Below is a small trained network, with its code and all its weights. Each question gives an input and a class and asks what happens when units are switched off, that is, made to give their printed mean instead of their output.

import numpy as np


def w(rows, s, z=0):
    codes = np.array(rows[::2]) - 128.0
    scale = np.full(codes.shape[1], s)
    scale[-1] = z or s
    return codes * scale


def norm(h):
    return h / np.sqrt((h * h).mean(-1, keepdims=True) + 1e-5)


def f(y):
    return np.maximum(y, 0)


def log_softmax(a):
    a = a - a.max(-1, keepdims=True)
    return a - np.log(np.exp(a).sum(-1, keepdims=True))


def net(x, mask):
    res = np.array(x, float).reshape(1, 4) / 4 @ E
    u = 0
    for l in range(2):
        y = f(norm(res) @ A[l][:, :-1].T + A[l][:, -1])
        res = res + np.where(mask[u : u + 16], y, B[l][:, -1]) @ B[l][:, :-1]
        u += 16
    return log_softmax(norm(res)[-1] @ U[:, :-1].T + U[:, -1])


A, B = {}, {}
E = w([
[132,130,94,210],'x0',
[235,83,117,119],'x1',
[99,55,41,89],'x2',
[188,254,40,94],'x3',
],0.0079)
A[0] = w([
[187,102,128,127,38],'0.n1',
[102,85,53,105,10],'0.n2',
[191,93,111,126,38],'0.n3',
[123,104,156,2,61],'0.n4',
[134,88,39,234,88],'0.n5',
[187,80,179,145,160],'0.n6',
[132,161,59,93,61],'0.n7',
[199,200,154,136,199],'0.n8',
[130,150,186,30,50],'0.n9',
[96,150,77,239,58],'0.n10',
[42,173,126,133,2],'0.n11',
[52,112,160,148,69],'0.n12',
[205,96,133,124,19],'0.n13',
[148,156,138,249,131],'0.n14',
[210,97,130,95,67],'0.n15',
[167,182,238,142,36],'0.n16',
],0.016,0.0094)
B[0] = w([
[182,100,127,164,138],'0.n1',
[98,70,71,79,149],'0.n2',
[208,42,94,150,144],'0.n3',
[183,135,166,75,173],'0.n4',
[181,131,172,52,191],'0.n5',
[149,137,128,184,217],'0.n6',
[159,138,112,159,174],'0.n7',
[126,121,180,195,254],'0.n8',
[185,170,196,40,162],'0.n9',
[140,149,148,77,170],'0.n10',
[8,215,82,82,149],'0.n11',
[148,153,122,159,178],'0.n12',
[232,81,130,178,143],'0.n13',
[138,142,190,81,211],'0.n14',
[173,101,120,158,165],'0.n15',
[79,173,198,182,186],'0.n16',
],0.016,0.0089)
A[1] = w([
[128,113,64,96,69],'1.n1',
[90,115,102,200,182],'1.n2',
[23,160,124,117,188],'1.n3',
[57,186,137,62,96],'1.n4',
[107,85,27,82,93],'1.n5',
[107,98,72,91,75],'1.n6',
[114,94,70,72,1],'1.n7',
[130,190,109,117,124],'1.n8',
[174,222,65,153,89],'1.n9',
[189,95,90,104,254],'1.n10',
[141,110,110,77,122],'1.n11',
[179,143,150,185,137],'1.n12',
[60,183,100,95,123],'1.n13',
[146,157,115,143,49],'1.n14',
[79,72,125,163,200],'1.n15',
[133,109,250,178,206],'1.n16',
],0.019,0.0036)
B[1] = w([
[69,169,136,158,140],'1.n1',
[154,119,150,63,145],'1.n2',
[193,46,131,225,160],'1.n3',
[248,67,136,169,165],'1.n4',
[88,171,209,192,147],'1.n5',
[85,194,201,170,139],'1.n6',
[112,160,205,154,141],'1.n7',
[155,67,67,128,147],'1.n8',
[38,59,37,23,150],'1.n9',
[58,186,176,178,173],'1.n10',
[100,199,162,155,147],'1.n11',
[74,136,83,111,189],'1.n12',
[229,100,53,171,153],'1.n13',
[92,98,125,119,133],'1.n14',
[118,150,78,62,141],'1.n15',
[104,107,37,73,250],'1.n16',
],0.011,0.02)
U = w([
[237,91,89,227,110],'0',
[40,208,226,207,124],'1',
[71,111,44,60,250],'2',
[224,177,214,3,2],'3',
],0.02,0.0047)

Each question gives the input, the list of numbers given to net, and the class t.
The units are the neurons (one row each of A and B). Each row of codes is followed by its name. A weight is (code - 128) times the scale printed after its matrix; where a second scale follows, it is the last column's (A, B and U).
mask holds one flag per neuron, layer by layer. A switched-off neuron (its flag False) gives its mean, the last column of its row in B, instead of its output. The means were averaged over made-up inputs and are rounded, as every weight is.
A unit's drop is (log p(t) with every unit on - log p(t) with that unit switched off) / (log p(t) with every unit on - log p(t) with every unit switched off).
The circuit of an input: a set's keep is (log p(t) with only the set's units on - log p(t) with every unit switched off) / (log p(t) with every unit on - log p(t) with every unit switched off). Starting from the 12 units with the biggest drops (on a tie, the unit counted first), units are removed one at a time, each time the one whose removal leaves the highest keep (on an exact tie, the one counted first), for as long as the keep stays at least 0.8.
circuit, biggest first: the units of the circuit, biggest drop first
unit that matters most: the unit with the biggest drop
k most important neurons: the k neurons with the biggest drops, biggest first
top k neurons in layer l: the k neurons of layer l with the biggest drops, biggest first
input [-4,7,0,8], class 2: circuit, biggest first : (1.n9)
input [8,7,3,0], class 3: top 2 neurons in layer 0 : (0.n5, 0.n14)
input [-4,6,-6,0], class 0: top 2 neurons in layer 1 : (1.n10, 1.n16)
input [5,-5,-2,6], class 2: 2 most important neurons : (1.n9, 0.n8)
input [7,3,-7,-5], class 1: top 2 neurons in layer 0 : (0.n16, 0.n6)
input [6,-6,-4,1], class 0: 3 most important neurons : (0.n11, 1.n4, 1.n3)
input [-7,4,-8,4], class 1: 2 most important neurons : (0.n16, 0.n8)
input [2,4,-6,7], class 2: top 3 neurons in layer 1 : (1.n16, 1.n10, 1.n12)
input [7,-3,4,6], class 3: 2 most important neurons : (0.n5, 0.n10)
input [7,-6,-3,-5], class 3: 3 most important neurons : (0.n14, 0.n10, 0.n5)
input [4,-3,-4,5], class 2: 2 most important neurons : (1.n16, 1.n10)
input [-5,-5,-3,2], class 0: circuit, biggest first : (0.n11, 1.n3, 1.n4)
input [-7,-5,1,-4], class 3: top 2 neurons in layer 0 : (0.n4, 0.n9)
input [2,2,3,-4], class 2: unit that matters most : 0.n6
input [6,5,-5,0], class 3: 2 most important neurons : (0.n14, 0.n5)
input [1,2,-8,8], class 1: 2 most important neurons : (0.n8, 0.n16)
input [8,-4,6,1], class 3: top 2 neurons in layer 0 : (0.n5, 0.n10)
input [-1,-3,1,-3], class 0: top 3 neurons in layer 0 : (0.n8, 0.n6, 0.n15)
input [3,-6,-4,-6], class 0: 2 most important neurons : (0.n8, 1.n3)
input [0,-1,-5,3], class 1: circuit, biggest first : (0.n16)
input [7,7,8,2], class 1: top 2 neurons in layer 1 : (1.n10, 1.n16)
input [-7,-5,5,4], class 3: top 2 neurons in layer 0 : (0.n4, 0.n9)
